Below are the code and all the weights of a small trained network. Each question names an input and a class and asks about switching units off, where a switched-off unit gives its printed mean instead of its output.

import numpy as np


def w(rows, s, z=0):
    codes = np.array(rows[::2]) - 128.0
    scale = np.full(codes.shape[1], s)
    scale[-1] = z or s
    return codes * scale


def norm(h):
    return h / np.sqrt((h * h).mean(-1, keepdims=True) + 1e-5)


def f(y):
    return np.maximum(y, 0)


def log_softmax(a):
    a = a - a.max(-1, keepdims=True)
    return a - np.log(np.exp(a).sum(-1, keepdims=True))


def net(x, mask):
    res = np.array(x, float).reshape(1, 3) / 4 @ E
    u = 0
    for l in range(2):
        y = f(norm(res) @ A[l][:, :-1].T + A[l][:, -1])
        res = res + np.where(mask[u : u + 15], y, B[l][:, -1]) @ B[l][:, :-1]
        u += 15
    return log_softmax(norm(res)[-1] @ U[:, :-1].T + U[:, -1])


A, B = {}, {}
E = w([
[169,25,246,38,184,171,107,113],'x0',
[85,95,8,82,163,190,120,200],'x1',
[68,16,195,149,152,38,92,167],'x2',
],0.0018)
A[0] = w([
[81,109,46,160,116,142,143,175,129],'0.n0',
[215,121,230,121,152,120,154,86,90],'0.n1',
[156,185,145,78,229,225,164,81,162],'0.n2',
[139,235,97,113,119,13,93,160,105],'0.n3',
[147,80,56,86,217,136,156,161,22],'0.n4',
[146,97,171,154,136,108,107,199,95],'0.n5',
[102,166,157,115,44,241,114,107,107],'0.n6',
[119,155,81,47,138,218,135,221,20],'0.n7',
[106,167,183,179,131,120,117,58,159],'0.n8',
[5,85,162,109,88,25,67,68,51],'0.n9',
[93,106,68,176,33,59,113,80,2],'0.n10',
[81,215,58,184,80,149,185,108,156],'0.n11',
[19,80,126,134,180,94,121,196,62],'0.n12',
[85,84,72,98,132,126,63,159,33],'0.n13',
[156,97,148,35,119,122,135,135,18],'0.n14',
],0.003,0.00091)
B[0] = w([
[187,39,100,59,81,17,92,184,199],'0.n0',
[134,146,41,70,55,109,133,202,218],'0.n1',
[123,165,148,64,84,49,103,136,209],'0.n2',
[129,94,117,136,179,181,176,61,203],'0.n3',
[61,190,215,228,189,177,136,51,175],'0.n4',
[94,75,103,165,157,153,97,167,171],'0.n5',
[111,49,193,195,140,96,108,138,178],'0.n6',
[172,44,80,153,131,140,172,61,195],'0.n7',
[32,108,149,164,131,207,142,114,197],'0.n8',
[158,81,68,124,204,171,187,147,215],'0.n9',
[185,190,251,194,213,155,73,149,190],'0.n10',
[58,107,124,88,86,197,47,70,252],'0.n11',
[183,205,180,138,69,135,79,186,199],'0.n12',
[95,209,191,58,113,99,85,82,170],'0.n13',
[73,133,58,130,141,163,137,99,163],'0.n14',
],0.0026,0.0031)
A[1] = w([
[82,144,211,154,228,86,96,180,158],'1.n0',
[138,82,102,142,98,2,119,236,168],'1.n1',
[48,196,92,87,156,240,151,52,164],'1.n2',
[233,67,133,97,162,153,196,131,136],'1.n3',
[101,139,74,137,105,73,135,46,63],'1.n4',
[82,223,67,141,154,79,91,179,182],'1.n5',
[173,145,146,202,110,81,132,135,50],'1.n6',
[171,100,103,96,184,107,217,127,202],'1.n7',
[213,99,80,63,210,137,200,143,89],'1.n8',
[180,106,75,61,74,172,123,166,247],'1.n9',
[130,197,94,191,112,110,120,121,104],'1.n10',
[125,44,153,102,164,157,112,101,230],'1.n11',
[200,179,214,64,109,84,118,155,122],'1.n12',
[125,127,107,224,174,103,175,147,15],'1.n13',
[61,97,154,194,214,140,114,149,112],'1.n14',
],0.004,0.0012)
B[1] = w([
[82,126,57,117,169,187,166,147,231],'1.n0',
[202,189,247,157,41,77,135,24,217],'1.n1',
[127,128,211,177,131,84,169,170,254],'1.n2',
[127,164,121,209,89,119,162,128,184],'1.n3',
[127,80,105,126,181,116,157,163,172],'1.n4',
[159,149,153,55,146,138,142,104,186],'1.n5',
[104,86,66,115,169,158,156,212,154],'1.n6',
[131,191,176,183,72,104,202,92,157],'1.n7',
[115,149,185,175,73,73,127,126,165],'1.n8',
[117,92,102,104,178,138,82,142,222],'1.n9',
[142,62,151,115,133,132,141,141,182],'1.n10',
[123,176,111,187,125,148,172,107,232],'1.n11',
[142,142,72,100,151,103,59,132,179],'1.n12',
[96,28,34,15,211,226,31,140,155],'1.n13',
[127,125,3,58,129,139,98,162,212],'1.n14',
],0.0037)
U = w([
[120,155,242,250,87,119,214,88,182],'0',
[76,69,1,110,222,212,112,183,161],'1',
[216,188,140,9,72,61,14,87,4],'2',
],0.0096,0.0017)

Each question gives the input, the list of numbers given to net, and the class t.
The units are the neurons (one row each of A and B). Each row of codes is followed by its name. A weight is (code - 128) times the scale printed after its matrix; where a second scale follows, it is the last column's (A, B and U).
mask holds one flag per neuron, layer by layer. A switched-off neuron (its flag False) gives its mean, the last column of its row in B, instead of its output. The means were averaged over made-up inputs and are rounded, as every weight is.
A unit's drop is (log p(t) with every unit on - log p(t) with that unit switched off) / (log p(t) with every unit on - log p(t) with every unit switched off).
most important unit: the unit with the biggest drop
k most important neurons: the k neurons with the biggest drops, biggest first
top k neurons in layer l: the k neurons of layer l with the biggest drops, biggest first
drop when u is switched off: that unit's drop, to one decimal
input [1,8,-6], class 0: top 3 neurons in layer 1 => [1.n2 1.n8 1.n14]
input [1,-1,-5], class 2: most important unit => 0.n2
input [6,0,6], class 0: 2 most important neurons => [0.n11 1.n1]
input [5,0,3], class 0: top 3 neurons in layer 0 => [0.n11 0.n8 0.n1]
input [6,-5,0], class 2: top 2 neurons in layer 0 => [0.n1 0.n3]
input [0,-7,4], class 1: top 2 neurons in layer 0 => [0.n0 0.n8]
input [1,4,0], class 0: 3 most important neurons => [0.n7 0.n1 0.n4]
input [7,1,-8], class 0: top 2 neurons in layer 0 => [0.n7 0.n12]
input [2,1,-8], class 0: top 2 neurons in layer 0 => [0.n7 0.n12]
input [-7,5,6], class 2: 2 most important neurons => [1.n1 0.n0]
input [-8,1,5], class 2: top 2 neurons in layer 1 => [1.n1 1.n5]
input [-8,3,7], class 2: drop when 1.n1 is switched off => 0.7
input [-6,5,6], class 2: drop when 0.n0 is switched off => 0.1
input [-2,4,3], class 2: drop when 0.n0 is switched off => 0.4
input [2,-1,0], class 2: most important unit => 0.n1
